Below are the code and all the weights of a small trained network. Each question names an input and a class and asks about switching units off, where a switched-off unit gives its printed mean instead of its output.

import numpy as np


def w(rows, s, z=0):
    codes = np.array(rows[::2]) - 128.0
    scale = np.full(codes.shape[1], s)
    scale[-1] = z or s
    return codes * scale


def norm(h):
    return h / np.sqrt((h * h).mean(-1, keepdims=True) + 1e-5)


def f(y):
    return np.maximum(y, 0)


def log_softmax(a):
    a = a - a.max(-1, keepdims=True)
    return a - np.log(np.exp(a).sum(-1, keepdims=True))


def net(x, mask):
    res = np.array(x, float).reshape(1, 6) / 4 @ E
    u = 0
    for l in range(3):
        y = f(norm(res) @ A[l][:, :-1].T + A[l][:, -1])
        res = res + np.where(mask[u : u + 10], y, B[l][:, -1]) @ B[l][:, :-1]
        u += 10
    return log_softmax(norm(res)[-1] @ U[:, :-1].T + U[:, -1])


A, B = {}, {}
E = w([
[30,171,161,50,118,145,120,47,118],'x0',
[102,126,170,157,233,169,209,117,136],'x1',
[141,142,101,100,93,123,175,114,233],'x2',
[126,127,126,130,127,128,129,127,128],'x3',
[86,173,86,163,162,254,77,193,171],'x4',
[62,118,180,148,78,125,153,156,134],'x5',
],0.0084)
A[0] = w([
[191,145,150,81,185,132,87,56,75,174],'0.n0',
[182,181,3,93,198,119,121,80,111,229],'0.n1',
[141,136,128,112,27,102,81,75,146,182],'0.n2',
[106,60,114,197,177,161,52,116,183,201],'0.n3',
[108,120,242,111,241,143,87,81,160,45],'0.n4',
[100,87,121,180,97,134,71,107,80,5],'0.n5',
[166,170,130,130,169,59,114,110,86,5],'0.n6',
[152,106,121,39,147,86,171,125,242,36],'0.n7',
[118,34,37,134,51,142,169,57,62,79],'0.n8',
[156,38,98,169,121,27,203,153,83,179],'0.n9',
],0.0068,0.0022)
B[0] = w([
[106,107,159,129,156,149,110,108,119,206],'0.n0',
[72,69,167,116,142,120,81,153,194,241],'0.n1',
[122,89,104,123,140,173,183,129,111,223],'0.n2',
[132,171,175,144,117,76,97,129,111,224],'0.n3',
[153,73,53,137,67,126,134,125,111,201],'0.n4',
[128,132,158,69,101,141,254,137,72,161],'0.n5',
[117,168,181,122,111,143,124,184,160,159],'0.n6',
[151,135,170,177,137,211,150,103,166,199],'0.n7',
[164,179,143,104,149,167,107,140,141,171],'0.n8',
[109,195,136,121,140,121,101,149,134,254],'0.n9',
],0.01,0.0053)
A[1] = w([
[93,157,41,106,143,208,95,195,130,136],'1.n0',
[43,126,173,133,53,108,183,208,127,183],'1.n1',
[94,126,92,142,233,125,212,81,126,130],'1.n2',
[212,122,99,33,113,182,68,134,158,99],'1.n3',
[157,211,198,84,149,76,145,120,111,140],'1.n4',
[176,83,161,75,119,1,167,62,128,188],'1.n5',
[39,96,86,76,123,172,143,66,113,38],'1.n6',
[155,132,100,39,46,145,77,140,87,110],'1.n7',
[131,121,94,135,172,106,60,77,132,45],'1.n8',
[93,138,129,184,216,111,186,154,126,250],'1.n9',
],0.0083,0.0026)
B[1] = w([
[145,179,201,88,47,160,178,128,118,246],'1.n0',
[150,57,131,113,246,154,47,118,198,255],'1.n1',
[135,88,116,61,41,137,120,185,111,195],'1.n2',
[106,82,179,122,150,128,171,131,116,199],'1.n3',
[158,137,104,135,140,183,75,132,120,195],'1.n4',
[62,209,148,124,60,227,85,207,179,186],'1.n5',
[213,144,106,102,140,47,99,101,132,217],'1.n6',
[143,57,72,110,113,152,174,133,131,201],'1.n7',
[90,75,141,137,155,153,132,163,190,153],'1.n8',
[184,105,97,1,56,107,139,126,126,244],'1.n9',
],0.0091,0.0061)
A[2] = w([
[81,157,109,97,135,124,124,56,108,73],'2.n0',
[189,129,138,203,120,74,129,164,142,2],'2.n1',
[157,181,156,115,141,150,100,145,197,235],'2.n2',
[170,147,99,163,130,125,151,172,119,158],'2.n3',
[82,150,99,108,115,114,130,37,131,158],'2.n4',
[102,132,126,112,95,169,106,65,130,164],'2.n5',
[105,127,143,121,161,113,80,118,73,56],'2.n6',
[132,113,132,118,130,130,112,158,1,165],'2.n7',
[125,162,91,158,105,117,183,94,205,33],'2.n8',
[188,153,190,107,86,160,162,96,116,208],'2.n9',
],0.012,0.0016)
B[2] = w([
[215,173,94,101,193,1,144,255,132,143],'2.n0',
[153,135,135,62,213,48,168,139,126,147],'2.n1',
[60,130,126,183,158,85,106,83,58,251],'2.n2',
[122,154,64,63,115,39,132,153,70,149],'2.n3',
[179,131,123,176,140,56,163,224,138,145],'2.n4',
[180,146,126,185,195,92,132,189,124,181],'2.n5',
[149,122,152,219,143,158,194,80,128,151],'2.n6',
[110,143,110,193,102,153,223,29,226,175],'2.n7',
[177,136,141,197,166,191,236,66,65,149],'2.n8',
[128,116,99,156,78,104,51,114,59,215],'2.n9',
],0.0082,0.012)
U = w([
[175,180,111,116,158,52,152,186,111,129],'0',
[82,222,161,148,67,178,91,152,86,128],'1',
[157,134,146,198,114,171,220,54,132,124],'2',
[136,71,82,53,42,158,162,150,135,112],'3',
[143,89,125,151,119,121,102,95,101,186],'4',
[112,99,178,112,174,140,98,125,191,106],'5',
[79,136,71,114,135,114,128,64,121,76],'6',
[2,210,53,59,113,107,205,88,166,3],'7',
],0.016,0.017)

Each question gives the input, the list of numbers given to net, and the class t.
The units are the neurons (one row each of A and B). Each row of codes is followed by its name. A weight is (code - 128) times the scale printed after its matrix; where a second scale follows, it is the last column's (A, B and U).
mask holds one flag per neuron, layer by layer. A switched-off neuron (its flag False) gives its mean, the last column of its row in B, instead of its output. The means were averaged over made-up inputs and are rounded, as every weight is.
A unit's drop is (log p(t) with every unit on - log p(t) with that unit switched off) / (log p(t) with every unit on - log p(t) with every unit switched off).
The circuit of an input: a set's keep is (log p(t) with only the set's units on - log p(t) with every unit switched off) / (log p(t) with every unit on - log p(t) with every unit switched off). Starting from the 12 units with the biggest drops (on a tie, the unit counted first), units are removed one at a time, each time the one whose removal leaves the highest keep (on an exact tie, the one counted first), for as long as the keep stays at least 0.8.
units of the circuit, in order: the units of the circuit, biggest drop first
most important unit: the unit with the biggest drop
top k neurons in layer l: the k neurons of layer l with the biggest drops, biggest first
drop when u is switched off: that unit's drop, to one decimal
input [4,0,-3,-4,1,-6], class 5: units of the circuit, in order	(0.n1)
input [5,-6,8,-4,-2,8], class 2: units of the circuit, in order	(2.n8; 0.n7; 1.n9)
input [1,8,5,8,0,8], class 3: units of the circuit, in order	(1.n2; 1.n9)
input [-3,8,0,-5,-6,7], class 3: units of the circuit, in order	(1.n9; 1.n2)
input [2,-8,-3,7,-7,-3], class 3: top 4 neurons in layer 0	(0.n2; 0.n3; 0.n7; 0.n8)
input [-7,-8,8,3,3,5], class 2: units of the circuit, in order	(2.n8; 1.n9; 1.n2)
input [-5,-7,-5,1,1,3], class 3: top 2 neurons in layer 2	(2.n2; 2.n3)
input [-2,6,-4,7,8,-2], class 1: top 2 neurons in layer 0	(0.n3; 0.n2)
input [0,5,6,3,1,-8], class 5: top 2 neurons in layer 0	(0.n1; 0.n2)
input [-8,-1,-2,-8,7,-2], class 0: top 2 neurons in layer 2	(2.n1; 2.n3)
input [-2,-6,2,4,0,8], class 5: top 3 neurons in layer 1	(1.n1; 1.n9; 1.n2)
input [-5,-8,7,3,8,-2], class 1: top 2 neurons in layer 0	(0.n4; 0.n3)
input [-7,0,6,6,6,4], class 0: top 3 neurons in layer 2	(2.n1; 2.n3; 2.n7)
input [5,-3,-8,4,5,3], class 2: most important unit	2.n7
input [-3,-1,-8,0,-7,-5], class 2: top 2 neurons in layer 0	(0.n0; 0.n3)
input [3,4,0,-1,-4,-5], class 5: top 2 neurons in layer 0	(0.n1; 0.n0)
input [7,-7,-7,8,7,6], class 4: top 2 neurons in layer 2	(2.n5; 2.n6)
input [-1,7,-8,-8,-5,-7], class 2: top 2 neurons in layer 2	(2.n7; 2.n6)
input [-4,0,6,4,-8,-8], class 1: top 2 neurons in layer 1	(1.n5; 1.n1)
input [6,3,-4,-2,6,7], class 5: units of the circuit, in order	(1.n1)
input [-6,8,-4,-1,-4,2], class 3: top 2 neurons in layer 1	(1.n9; 1.n2)
input [-2,-5,8,-3,-7,2], class 2: units of the circuit, in order	(2.n8; 0.n7)
input [-3,-4,-7,6,-2,0], class 2: drop when 2.n7 is switched off	0.5
input [5,8,2,1,-4,1], class 3: drop when 1.n2 is switched off	1.2
input [1,-4,8,-5,1,-8], class 2: drop when 1.n7 is switched off	0.0
input [4,5,4,7,-1,-3], class 4: drop when 0.n7 is switched off	1.1
input [-1,-1,4,-7,2,5], class 4: units of the circuit, in order	(2.n2)
